[[-1.317 -0.319 -0.893 -0.504 -0.170 -0.731 -0.812 -0.854 -1.110]
 [-2.867 -0.673 -0.908 -0.711  1.699 -0.599 -0.629  0.061 -2.129]
 [-0.918 -1.679  1.310 -2.558 -0.862  1.016  1.030 -1.942 -0.137]
 [-2.762 -0.480 -1.069 -0.547  1.411 -0.762 -0.812  0.028 -1.970]
 [-1.108  0.061 -1.187 -0.105 -0.085 -1.142 -1.242  0.141 -0.710]
 [-2.483 -2.168  0.498 -2.317  1.553  0.986  0.865 -0.818 -2.253]
 [-2.695 -1.303 -0.488 -0.925  1.525 -0.433 -0.553  0.273 -2.061]
 [-0.238 -0.071 -1.463 -0.060 -0.706 -1.121 -1.214  0.145 -0.467]
 [ 0.091 -0.416 -1.245 -0.305 -1.221 -1.075 -0.960 -1.303 -0.374]
 [-1.926 -0.252 -0.776 -0.451  0.315 -0.992 -0.875 -0.148 -0.797]]
Counting starts at 1.
The top-right entry: -1.110
The entry in the bottom-right corner: -0.797
Find the entry at row 3, column 1.
-0.918
The entry just right of -1.242 is 0.141
The entry at row 1, column 2: -0.319
Find the entry directly above the smallest entry.
-1.317
Find the entry directly above -0.071.
-1.303
The entry directly above 0.865 is -1.242
Find the bottom-left entry.
-1.926
Find the entry directly above the largest entry.
-0.170
The entry just left of -2.317 is 0.498
Find the entry in row 1 and column 3.
-0.893
Find the entry directly below -0.818.
0.273
The entry directly below -1.463 is -1.245
The entry just left of 1.016: -0.862
Find the entry in row 3 and column 3.
1.310
The entry directly below -0.504: -0.711
Find the entry in row 2 and column 1.
-2.867
The entry directly below -0.629: 1.030
Find the entry directly below 1.016.
-0.762
The entry just right of the largest entry -> -0.599
Find the entry directly above -0.238.
-2.695
The entry directly below 1.030 is -0.812
The entry just right of the smallest entry is -0.673
The largest entry -> 1.699
Find the entry just left of 1.310.
-1.679
The entry directly below -1.110 is -2.129
Find the entry just right of -0.673.
-0.908
The entry just right of 0.986 is 0.865
The entry just right of -0.547 -> 1.411

[ 46 -38 -12 -18  -8   7 -18 -25 -14  11  22   1 -11 -22]
The fourth-last entry: 22
The 1st entry from the left -> 46
Find the 5th-last entry.
11
The 2nd entry from the right is -11
The second entry from the left -> -38

Questions about the table below. Rows and columns are numbered from 1.
1) Which number is the entry directly above -44?
2) Which number is the entry in row 1 and column 1?
3) Which number is the bottom entry of the column that holds the smallest entry?
4) Which number is the entry directly below the smallest entry?
5) Which number is the entry at row 1, column 2?
6) Which number is the entry directly below -6?
7) Which number is the entry just right of the largest entry?
8) Which number is the entry in the bottom-left corner?
[[  7  13  11  15  10  13]
 [-26  25 -36  34 -30  32]
 [ 16   1  22   0  20  -2]
 [-15  30 -19  38 -16  35]
 [ 26 -36  28 -44  27 -42]
 [ 22 -36  22 -43  23 -42]
 [ 29 -24  35 -31  32 -31]
 [ 25 -13  31 -17  28 -18]
 [-14  -6 -25  -4 -18  -3]
 [ 20  -5  26  -7  24  -8]
 [ 25 -14  32 -18  29 -19]
 [-18   1 -30   5 -23   5]
 [ 14   4  19   4  17   2]
 [ -4 -18 -13 -19  -7 -18]
 [-20   4 -31   8 -24   8]
 [-10  28 -12  34 -10  32]]
1) 38
2) 7
3) 34
4) -43
5) 13
6) -5
7) -16
8) -10

81	68	49	44	54	18	73
70	72	58	40	46	30	69
59	87	44	26	24	54	78
Rows and columns are numbered from 1.
The entry directly below 40 -> 26
What is the entry at row 1, column 2?
A: 68
What is the entry directly below 73?
A: 69
What is the bottom entry of the column that holds the smallest entry?
A: 54
What is the entry in row 1 and column 3?
A: 49
What is the top-left entry?
A: 81
